Below are the code and all the weights of a small trained network. Each question names an input and a class and asks about switching units off, where a switched-off unit gives its printed mean instead of its output.

import numpy as np


def w(rows, s, z=0):
    codes = np.array(rows[::2]) - 128.0
    scale = np.full(codes.shape[1], s)
    scale[-1] = z or s
    return codes * scale


def f(y):
    return y / 2 * (1 + np.tanh(0.7978845608 * (y + 0.044715 * y**3)))


def log_softmax(a):
    a = a - a.max(-1, keepdims=True)
    return a - np.log(np.exp(a).sum(-1, keepdims=True))


def net(x, mask):
    res = np.array(x, float).reshape(1, 6) / 4 @ E
    y = f(res @ A[0][:, :-1].T + A[0][:, -1])
    res = res + np.where(mask, y, B[0][:, -1]) @ B[0][:, :-1]
    return log_softmax(res[-1] @ U[:, :-1].T + U[:, -1])


A, B = {}, {}
E = w([
[127,127,129,129],'x0',
[128,128,128,129],'x1',
[116,217,199,175],'x2',
[75,180,8,157],'x3',
[127,127,128,128],'x4',
[222,121,99,212],'x5',
],0.013)
A[0] = w([
[153,43,75,93,59],'N0',
[243,112,99,227,31],'N1',
[114,63,95,101,63],'N2',
[88,201,160,58,82],'N3',
[147,79,202,107,116],'N4',
[79,176,52,170,97],'N5',
[11,131,169,45,42],'N6',
[50,103,133,44,94],'N7',
[214,64,228,64,125],'N8',
[125,91,174,138,45],'N9',
[83,160,15,125,115],'N10',
[135,112,153,123,16],'N11',
[142,25,73,67,59],'N12',
[176,115,161,127,118],'N13',
[100,231,212,192,1],'N14',
],0.013,0.0055)
B[0] = w([
[85,124,202,202,183],'N0',
[246,48,75,148,217],'N1',
[101,121,172,181,162],'N2',
[187,88,160,138,191],'N3',
[98,160,66,33,201],'N4',
[93,166,80,50,199],'N5',
[255,104,93,146,229],'N6',
[216,60,105,143,209],'N7',
[76,200,89,57,254],'N8',
[103,148,69,112,150],'N9',
[83,168,99,49,216],'N10',
[117,154,92,154,130],'N11',
[42,112,246,185,199],'N12',
[133,140,100,87,165],'N13',
[25,95,236,212,208],'N14',
],0.011,0.016)
U = w([
[98,209,81,45,154],'0',
[247,81,112,145,246],'1',
[66,132,217,191,5],'2',
],0.015,0.0019)

Each question gives the input, the list of numbers given to net, and the class t.
The units are the neurons (one row each of A and B). Each row of codes is followed by its name. A weight is (code - 128) times the scale printed after its matrix; where a second scale follows, it is the last column's (A, B and U).
mask holds one flag per neuron, in row order. A switched-off neuron (its flag False) gives its mean, the last column of its row in B, instead of its output. The means were averaged over made-up inputs and are rounded, as every weight is.
A unit's drop is (log p(t) with every unit on - log p(t) with that unit switched off) / (log p(t) with every unit on - log p(t) with every unit switched off).
The circuit of an input: a set's keep is (log p(t) with only the set's units on - log p(t) with every unit switched off) / (log p(t) with every unit on - log p(t) with every unit switched off). Starting from the 12 units with the biggest drops (on a tie, the unit counted first), units are removed one at a time, each time the one whose removal leaves the highest keep (on an exact tie, the one counted first), for as long as the keep stays at least 0.8.
units of the circuit, in order: the units of the circuit, biggest drop first
unit that matters most: the unit with the biggest drop
top k neurons: the k neurons with the biggest drops, biggest first
drop of u: that unit's drop, to one decimal
input [4,-8,2,-1,-3,0], class 2: unit that matters most : N8
input [7,3,7,7,-1,-8], class 1: top 4 neurons : N6, N3, N8, N7
input [-4,-1,5,-5,7,-6], class 1: top 2 neurons : N6, N3
input [-2,2,0,-3,0,-4], class 1: top 2 neurons : N10, N6
input [3,6,7,0,1,6], class 2: top 3 neurons : N14, N6, N7
input [7,-6,3,-3,-5,1], class 0: top 2 neurons : N12, N0
input [1,-5,-8,7,-1,4], class 2: top 2 neurons : N12, N0
input [6,1,6,-6,4,-2], class 0: top 4 neurons : N8, N4, N12, N0
input [1,2,7,6,6,2], class 2: top 2 neurons : N14, N8
input [5,-5,-4,-5,2,-3], class 0: top 3 neurons : N8, N4, N14
input [-8,6,6,-5,-6,-7], class 1: top 2 neurons : N6, N3
input [5,7,4,-7,2,-7], class 0: top 3 neurons : N8, N4, N1
input [7,5,7,-8,-6,1], class 0: drop of N8 : 1.2
input [3,-4,7,1,7,-3], class 2: units of the circuit, in order : N14
input [5,5,-5,-8,7,7], class 0: drop of N8 : 1.1
input [3,-4,-7,-7,-2,-1], class 0: drop of N14 : 0.9
